Each row has a name. Each piece below is followed by the name of the row it came from, unless a question asks for something else. Each question is about the rows just above it.

[ -2   1 -25   7  16  -5  39 -29  43  25 -44  -4 -30 -17  -3  -6 -39  -2
  -4   8 -16 -25 -28  -1 -40  23  -3 -10 -27  -4 -11  -9  -2   7   6   0
  -7  -7  21 -18  23 -18] : Q
[ 35  18  28   2  32  -6 -19 -30  44  -4 -88 -10 -82 -37  -4  32 -39  -5
  -3 -15 -34 -16 -13  -2 -53 -33  -3  -6 -13  -6   6  -9  -3 -21  -9   3
 -21  15 -22 -31  46 -58] : Y
[ -5 -10  10  -9 -40  -3  26 -18 -60  41 -50  -4  36 -38  -2 -12 -25  -1
  -4  67  10   4 -68  -3 -38 -12  -9  -4 -19  -3   9  -1  -2  12 -17  12
 -19  -4  -4  43 -46  71] : Z
[ -5 -10  10  -9 -40  -3  26   5  48  41 -50  -4  36 -38  -2 -12 -25  -1
  -3 -16 -34   4 -68  -3 -38 -12  -9  -4 -19  -3   9  -1  -2  12 -17  12
 -19  -4  -4  43 -46  71] : W
[ 11  -4 -27  -4   6  -4 -49 -10  14 -17 -73  -5 -26 -45  -4 -10 -29  -4
  -3 -13  -9  -1  -8  -2 -45  -6  -3   0  -2  -5   0  10  -3 -46   0 -11
   1   5 -12 -26  12 -35] : D
[-46   0 -24  23  35  -4  43  25  80 -16 118   3  17  81  -4  -6  31  -3
  -5 -45  17 -33  37   0  68  57   4   5  17  -4   6 -10  -4  20  32 -10
  37 -11  51 -37  45 -16] : A
[ 40  26  39 -17  28  -6  44 -27  68  -1 -51  -6 -42 -22  -4  47 -28  -4
  -4   0 -15 -22 -22  -2 -42 -45  -3  -9 -11  -7 -26   9  -3  30 -11   7
 -20   3 -37 -37  44 -14] : M
[  0   1  29 -17 -26  -2  29  10 -32  14   3  -2  45  -8  -3   8   9  -4
  -5  37  22   0 -34  -3   1 -36  -7   6   5  -5   7  -4  -4  21 -14   8
 -10  -7 -27  18 -27  72] : P
After [10 -3], its row goes on with => [-46   0 -11   1   5 -12 -26  12 -35]
[ -5 -10  10  -9 -40  -3  26   5  48  41 -50  -4  36 -38  -2 -12 -25  -1
  -3 -16 -34   4 -68  -3 -38 -12  -9  -4 -19  -3   9  -1  -2  12 -17  12
 -19  -4  -4  43 -46  71] is in which row? => W
The row with [ -2   1 -25   7  16  -5  39 -29  43  25 -44  -4 -30 -17  -3  -6 -39  -2
  -4   8 -16 -25 -28  -1 -40  23  -3 -10 -27  -4 -11  -9  -2   7   6   0
  -7  -7  21 -18  23 -18] is => Q
q: [-46   0 -24  23  35  -4  43  25  80 -16 118   3  17  81  -4  -6  31  -3
  -5 -45  17 -33  37   0  68  57   4   5  17  -4   6 -10  -4  20  32 -10
  37 -11  51 -37  45 -16] => A
Go on from [ -3 -15 -34] to the end of its row. => [-16 -13  -2 -53 -33  -3  -6 -13  -6   6  -9  -3 -21  -9   3 -21  15 -22
 -31  46 -58]
The rest of the row after [  6 -10]: => [ -4  20  32 -10  37 -11  51 -37  45 -16]
Where do [ -5 -10  10  -9 -40  -3  26 -18 -60  41 -50  -4  36 -38  -2 -12 -25  -1
  -4  67  10   4 -68  -3 -38 -12  -9  -4 -19  -3   9  -1  -2  12 -17  12
 -19  -4  -4  43 -46  71] appear? => Z

[  2  76  52 -31 106  24 -60] -> F
[ 13  77  52 -31 106   7   4] -> H
[ -1 -46  -1 -12  17 -36  12] -> U
[  3  42 -14  49 -64  26  36] -> E
[ 10  42 -14  50 -64  18 -32] -> N
[ 10  42 -14  50 -64  18  -5] -> S
Go on from [ 77  52 -31] to the end of its row. => [106   7   4]
After [ 76  52 -31 106], its row goes on with => [ 24 -60]
The row with [  2  76  52 -31 106  24 -60] is => F

[ 29   2  55 114  15  12 -21   4 -42  34  11 -24  -3 -39 -15 -21  58  44
 -13 -26  69 -53   4]  J
[-111    1   29   13   19    5  -41    1   30  -29   23    9  -36  -28
  -41   -5   15  -23   55   44   12  -61   -1]  G
[-40   0 -63 -57   9 -20  28   1 -18 -10  25  32 -41  15   1  -4 -36  97
 -80 -57  14  25  24]  C
[ 10  -1 -44  37  -9  -9  24   1 -43  28  -5  65  19 -27 -41 122  26  58
  53 -50  62  -7 -70]  B
[-110    1  -56   60  -12   -1   17   -1  -29   21   -4   52  -18   31
   -6  -28   14  -30  -38  -80  -17  -13   23]  V
[ -9   2 -64  60 -13  12  25   5 -61 -10  25  31 -41  15  14  49 -58  48
 -80 -58  14  25  24]  X
The rest of the row after [-10  25  32 -41  15]: => [  1  -4 -36  97 -80 -57  14  25  24]
q: [ 10  -1 -44  37  -9  -9  24   1 -43  28  -5  65  19 -27 -41 122  26  58
  53 -50  62  -7 -70] => B
q: [-40   0 -63 -57   9 -20  28   1 -18 -10  25  32 -41  15   1  -4 -36  97
 -80 -57  14  25  24] => C
Go on from [-27 -41] to the end of its row. => [122  26  58  53 -50  62  -7 -70]
The rest of the row after [-110    1]: => [-56  60 -12  -1  17  -1 -29  21  -4  52 -18  31  -6 -28  14 -30 -38 -80
 -17 -13  23]
The rest of the row after [ 19   5 -41]: => [  1  30 -29  23   9 -36 -28 -41  -5  15 -23  55  44  12 -61  -1]
After [ 60 -12], its row goes on with => [ -1  17  -1 -29  21  -4  52 -18  31  -6 -28  14 -30 -38 -80 -17 -13  23]

[  8  12 -61   0  -2 -22  -1   0  20 -25  10 -28   1 -66] -> mosi
[  0 -28   8   0  -2   4   1   0  -4 -21 -10  15   1  20] -> mip
[ 10  29  80   1 -44  50   1   0  -5 -14 -21  32   2  91] -> pusug
[  2  25 -17   1 -12  -4  -1   0  19   6  16  -6   1  -1] -> somot
[ -6 -67  40   0  18   3   1   0  -3 -21 -16  38   1  36] -> novid
[  9 -67  39   0  18   3  -1  -2  44 -11 -11 -46   1 -40] -> dakab
The rest of the row after [-1  0 20]: => [-25  10 -28   1 -66]
q: [  8  12 -61   0  -2 -22  -1   0  20 -25  10 -28   1 -66] => mosi
The row with [  2  25 -17   1 -12  -4  -1   0  19   6  16  -6   1  -1] is => somot
The row with [ -6 -67  40   0  18   3   1   0  -3 -21 -16  38   1  36] is => novid
The rest of the row after [-67  40   0  18   3]: => [  1   0  -3 -21 -16  38   1  36]
The rest of the row after [ 0 -4]: => [-21 -10  15   1  20]

[-36   5 -41  90] : L
[-15 -21 -40  90] : T
[-36   4 -41 -35] : K
The rest of the row after [  5 -41]: => [90]
The rest of the row after [-21 -40]: => [90]
Go on from [-15 -21] to the end of its row. => [-40  90]
After [-36   5 -41], its row goes on with => [90]
The rest of the row after [-36   4 -41]: => [-35]
[-15 -21 -40  90] is in which row? => T
The rest of the row after [  4 -41]: => [-35]

[-51  52 -29 -31  10]  Mis
[ -8 -23  -3   0 -10]  gor
[-54  93  -1 -14  30]  zuso
[-24   3  34  21 -11]  duno
[ 33 -11  22  18   9]  muzi
[-47  24  66  24 -19]  das
[ -8  16 -36 -20  19]  tofa
[ 30 -23  -4  -6 -14]  vemo
[-35 -41  14   5 -42]  poz
Go on from [-35 -41  14] to the end of its row. => [  5 -42]
q: [-47  24  66  24 -19] => das

[-69 -61  26 -31  22 -27 -40 -19  30  41  24  47 -44 -34  56 -28   9 -32
  -6 -25 -20   7  25   8   2   1  40   9  34  -5  -3 -12 -38  -8 -38 -14
  24  -6 -19 -32 -73] -> dasa
[-25 -67  13 -70   4 -57 -20 -33  16  48  27  57 -74  29  57 -28  18 -29
 -12 -10 -24  13  36 -25 -26   4  69  -2  15 -13 -64  26 -18  11 -49 -44
  14   2 -41 -24 -62] -> riso
[-61  10  18 -63 -15 -57 -24 -12  27  39  14  61  10  -6  26 -13 -26   7
 -16 -14  -6  11  18 -40  17  -9  65 -15  28  13  13 -17  -3  12 -45   3
  14 -45 -44 -42 -65] -> Kovi
[-61 -65  27 -33   1 -47 -26 -26  32  37  17  70 -25  -4  28 -17 -17 -39
 -26 -44 -34   8  12 -20  18  -6  60   9  73   5 -16   7 -40  -1 -45 -17
  38 -25 -30 -34 -67] -> Rel
[ 27 -63 -28  15  15  16  -4 -36 -20  46  -5  71 -19  18  43 -55  64 -32
  17  31 -21  -8   3   4 -13  65  37  -2  37 -32 -90  -4 -16   0   8 -30
  29  44  33  39 -67] -> zos
[  6  -8   3 -49   4  12  27  18 -33  37   5 -31 -78  11 -11  51 -30 -24
  31  53  39  -6  25   9 -16  30  18 -46 -62   5 -63  58  -6  -4  32 -24
  -1   3  -1  39  24] -> Kuno
[-64  16  27  10 -25 -52 -25  23  10  -7   2  49  47  14  42 -42 -25 -20
 -30 -60 -56  18 -18 -22  10 -33   1  34  79 -33  -4 -37  -9  13 -41  -4
  23 -57   5 -35 -82] -> bepof
[ 46  30  -5  20 -16  -4  16  40 -34 -47 -27  -9  49 -35  16  48  72  28
  35  -7  15  27 -17  16 -40  -5 -50  29   5 -29  22 -47  31  17  -1  15
  17  24  32  42  10] -> lut
[ -3 -74   1 -22  21 -25 -19 -25   4  38  17  58 -64  27  62 -51  38 -38
  -4  -7 -38  -1  24   7 -24  43  42  13  37 -13 -64  27 -29   4 -29 -35
  21  19  18   8 -70] -> gef
[  0 -66 -28  46  21  40 -21 -32 -10  18 -12  38  20  -1  20 -61  71 -38
  28  -1 -31  -2  -4  20  -4  20 -16  25  37 -47 -27 -37 -30  -1   7 -48
 -10  55  15  18 -65] -> bago
Where do [ 46  30  -5  20 -16  -4  16  40 -34 -47 -27  -9  49 -35  16  48  72  28
  35  -7  15  27 -17  16 -40  -5 -50  29   5 -29  22 -47  31  17  -1  15
  17  24  32  42  10] appear? => lut
After [-13 -64  27], its row goes on with => [-29   4 -29 -35  21  19  18   8 -70]

[ -22  -18   22   14   14   14   26  -72  -38   66  -15   55    5   28
   13  -62  -24   34   -6   41  -40 -110  -32  -14   31   95  -37   17] = Gud
[ 22   8 -25 -13   0  10 -95  28  -4   4  -2  53  29 -26 -39   8  64 -43
  -8 -36  13   2  21 -14  23  48 -57  -6] = Gog
[   8   32  -14   -8   -8  -20  -12   73   30  -83   15  -54   -6  -20
    5   79   28  -48   -2  -26   36  117   29   29  -30 -106   33   -9] = geliz
[ 38  -1 -33 -20 -10  10 -86  45  21  -4   5   7  17 -32 -46  12  48 -28
   7 -54  31  38  32 -18   3   2 -13  -6] = zisu
[-10  28 -18 -14  12  -2 -59  -4 -47 -19  -6  62  28 -11 -54  29  57 -60
 -24  -1  -1  -2   8  11  22  42 -68  22] = bazug
[-10  28  -8   2  12  -2 -59  21 -24 -19  -6  62  28 -11  -8  29  57 -60
 -24  -1  -1  -2   8  11  22  42 -68  22] = zab
[ 38  -1 -33 -20 -10  10 -86  45  21  -4   5   7  17 -32 -46  12  48 -28
   7 -54  31  39  32 -18   3   2 -13  -6] = kada
[-39  50   7  15  16 -15 -24  23 -39 -59  -6  63  24   5  23  64  55 -84
 -42  28  -4  21   2  41  16  12 -73  31] = gar
[ 22   8 -25 -13   0  10 -95  28  -4   4  -2  53  29 -26 -39   8  64 -43
  -8 -36  13   2  21 -14  23  48 -57  10] = kom
[-54  42  20  22  20 -14  10  -5 -47 -40 -11  63  17  18  38  43  32 -62
 -41  50 -23 -12 -15  41  17  26 -67  33] = figi
[ 27 -54   3  -8 -15  13  50 -43  28  65   5 -59 -28   7 -11 -72 -71  93
  41  -9  -6 -40 -14 -38 -13  -4  73 -27] = mup
[  7  36 -14  -9  -6 -21 -23  75  25 -84  12 -43   0 -23   1  80  35 -54
  -5 -26  36 117  30  29 -27 -97  22  -7] = dal
[  7  36 -14  -9  -6 -21 -23  75  25 -84  12 -43   0 -23   1  80  35 -54
  -5 -26  36 117  30  29 -27 -97  22  -7] is in which row? => dal
Go on from [ -5 -47] to the end of its row. => [-40 -11  63  17  18  38  43  32 -62 -41  50 -23 -12 -15  41  17  26 -67
  33]
The rest of the row after [-54  31  38]: => [ 32 -18   3   2 -13  -6]
Go on from [ 21 -24 -19  -6  62] to the end of its row. => [ 28 -11  -8  29  57 -60 -24  -1  -1  -2   8  11  22  42 -68  22]
q: [-10  28  -8   2  12  -2 -59  21 -24 -19  -6  62  28 -11  -8  29  57 -60
 -24  -1  -1  -2   8  11  22  42 -68  22] => zab

[-17 -57  30  -2   7 -30  56 -24  58 -20  14] -> zam
[-21 -26 -33   1  17 -24  29  12  46  27 -13] -> Fam
[-21 -26 -33   1  17 -24  29  12  46  27 103] -> nop
[ 38   9  12  13   7 -29  11  -6 -17 -54 -19] -> gema
[ 38   9  12  13   7 -29 -15  -6 -17 -54 -19] -> ziko
q: [-21 -26 -33   1  17 -24  29  12  46  27 -13] => Fam
The row with [ 38   9  12  13   7 -29  11  -6 -17 -54 -19] is => gema

[-24 -11 -79 -85 -41  17 -22  -6  33  19 -13 -42  14   6 -27   7 -13  -5
   0 -93  31 -24 -24 -13 -16 -13   9 -59  52  15 -60] -> mil
[ 26   3  98  91  44 -15  26   3 -14 -22  22  21  -7  -1  20 -11  25  19
 -17  92  -8  27  28  15  13 -14 -11  62 -41 -12  61] -> sozom
[-24  20 -80 -36 -15  15   5  18 -83  -3 -40 -41  14   0  22 -27 -29 -31
  34  -9 -80  -7 -40   4  26 110   6 -28 -26 -14  -7] -> nazu
[-24 -11 -79 -85 -41  17 -22  -6  33  19 -13 -21  14   6 -27   7 -13  -5
   0 -93  31 -24 -24 -13 -16 -13   9 -59  52  15 -60] -> Ves
[-24 -11 -80 -36 -15  15   5  18 -83  -3 -40  -1  -9 -22  22 -26 -29 -31
  34  -9 -80  -7 -40   4  26 110   6 -28 -26 -14  -7] -> Zel
The rest of the row after [-7 -1]: => [ 20 -11  25  19 -17  92  -8  27  28  15  13 -14 -11  62 -41 -12  61]
After [ 22 -26 -29], its row goes on with => [-31  34  -9 -80  -7 -40   4  26 110   6 -28 -26 -14  -7]
Where do [-24  20 -80 -36 -15  15   5  18 -83  -3 -40 -41  14   0  22 -27 -29 -31
  34  -9 -80  -7 -40   4  26 110   6 -28 -26 -14  -7] appear? => nazu
The rest of the row after [-42  14]: => [  6 -27   7 -13  -5   0 -93  31 -24 -24 -13 -16 -13   9 -59  52  15 -60]
The rest of the row after [ 62 -41]: => [-12  61]
[-24 -11 -79 -85 -41  17 -22  -6  33  19 -13 -21  14   6 -27   7 -13  -5
   0 -93  31 -24 -24 -13 -16 -13   9 -59  52  15 -60] is in which row? => Ves

[ 14 -54  10 -16 -59 -66  20 -79] : kur
[101  14  18  46  37 -67  20 -79] : Peb
[ 26  15  18  75   6 112  35 -15] : koguf
The rest of the row after [15 18 75]: => [  6 112  35 -15]
Go on from [-54  10] to the end of its row. => [-16 -59 -66  20 -79]
After [15 18], its row goes on with => [ 75   6 112  35 -15]

[ -1   5 -25  20  -5 -95  -2 -48 -64  -2 -15 -58   2   0 -19  -6  18  -5
   0 -54 -58]  Dobe
[ -2  65 -25  19  32  -5  -8 -28   0  -2  14  -8   2   0  15 -12 -20   0
  -4  20 -16]  ripob
[ -1 -11  16 -69  58  28 -16 -60  35   3 -30  -1   2   2 -17  -5   9  22
   1  50  55]  feker
[ -1 -11  16 -69  58  28 -16 -18  35   3 -30  -1   2   2 -17  -5   9  22
   1  50  55]  fenu
[ -1   5 -25  20  -5 -95  -2 -48 -64  -2 -15 -58   2   0 -19  -6  18  -5
   0 -61  31]  balar
[ -2  10 -26  31 -33  11 -10 -38  17   3  59 -23   2   2 -16  21  12   6
   3  -5   7]  Fumim
[  1 -63  12 -36 -17 -32   1 -45  -9  -3  23  22  -7   0 -17 -25 -11   4
  -3 -18 -50]  lib
The rest of the row after [-38  17]: => [  3  59 -23   2   2 -16  21  12   6   3  -5   7]
q: [ -2  10 -26  31 -33  11 -10 -38  17   3  59 -23   2   2 -16  21  12   6
   3  -5   7] => Fumim
After [  3  59 -23], its row goes on with => [  2   2 -16  21  12   6   3  -5   7]

[-43  48  11  75 -45 -28 -16 -51 -18 -64   8  -2 -29 -15  14  78 -61  19
   7  95  -4 -21  35  16   3 -54] : pepet
[ 80  10   6  -5 -35  72  -8 -19 -44  59 -32 -15 -12  27  46 -39 -17 -48
   0 -20 -48 -47 -33 -83   4   8] : bog
[-38 -45  19 -30  79 -14  35  32 -44  33  -4  81 -11  27 -53  43 -38  27
  61  57 -45  29  43  21  14  37] : gif
[ 36  17  24 -12  18  67  21  -9 -24  16   0 -14  15  -2  24  40 -38  27
  60   8   7 -48 -30 -42  47  40] : zaluz
[ 60  28  -2   8   6  39 -27  -5  34  43 -36 -38  24  19  44 -48  21 -39
 -34 -85  18  -3 -61 -43   2  -5] : Gugob
[-38 -45  19 -30  79 -14  35  32 -44  33  -4  81 -11  27 -53  43 -38  27
  61  57 -45  29   9  58  22  55] : Pasam
After [-48   0], its row goes on with => [-20 -48 -47 -33 -83   4   8]
q: [ 60  28  -2   8   6  39 -27  -5  34  43 -36 -38  24  19  44 -48  21 -39
 -34 -85  18  -3 -61 -43   2  -5] => Gugob
After [ 10   6  -5 -35], its row goes on with => [ 72  -8 -19 -44  59 -32 -15 -12  27  46 -39 -17 -48   0 -20 -48 -47 -33
 -83   4   8]
The row with [-38 -45  19 -30  79 -14  35  32 -44  33  -4  81 -11  27 -53  43 -38  27
  61  57 -45  29   9  58  22  55] is => Pasam
After [  0 -14  15  -2  24], its row goes on with => [ 40 -38  27  60   8   7 -48 -30 -42  47  40]
The row with [-38 -45  19 -30  79 -14  35  32 -44  33  -4  81 -11  27 -53  43 -38  27
  61  57 -45  29  43  21  14  37] is => gif

[ -8   5   2 -27 -20 -12  15  12  13   6   1   8 -19   5   8  14  25 -12
  24  -3 -24  29   7 -14   2   7  17  -1   1  -6 -16   5  -2  24  39  36
 -27  24  57  -2  -7  29]  gulik
[ 86   2  28 -29 118  30  12  18 -29  26   4  31   7   2   3  36 -80 -11
 -12   6 -24 -46   0  -7 -23   5  -3  23   6  -6  -5  -8  13 -29 -35 -30
  81  63   0 -55  49  53]  gedi
[ 86   2  28 -29 118  30  12  18 -29  26   4  31   7   2   3  36 -80 -11
 -12   6  -2 -45   0  -7 -23   5  -3  23   6  -6  -5  -8  13 -29 -35 -30
  81  63   0 -55  49  53]  mit
The row with [ 86   2  28 -29 118  30  12  18 -29  26   4  31   7   2   3  36 -80 -11
 -12   6  -2 -45   0  -7 -23   5  -3  23   6  -6  -5  -8  13 -29 -35 -30
  81  63   0 -55  49  53] is => mit
q: [ 86   2  28 -29 118  30  12  18 -29  26   4  31   7   2   3  36 -80 -11
 -12   6 -24 -46   0  -7 -23   5  -3  23   6  -6  -5  -8  13 -29 -35 -30
  81  63   0 -55  49  53] => gedi
q: [ -8   5   2 -27 -20 -12  15  12  13   6   1   8 -19   5   8  14  25 -12
  24  -3 -24  29   7 -14   2   7  17  -1   1  -6 -16   5  -2  24  39  36
 -27  24  57  -2  -7  29] => gulik
Go on from [-46   0] to the end of its row. => [ -7 -23   5  -3  23   6  -6  -5  -8  13 -29 -35 -30  81  63   0 -55  49
  53]

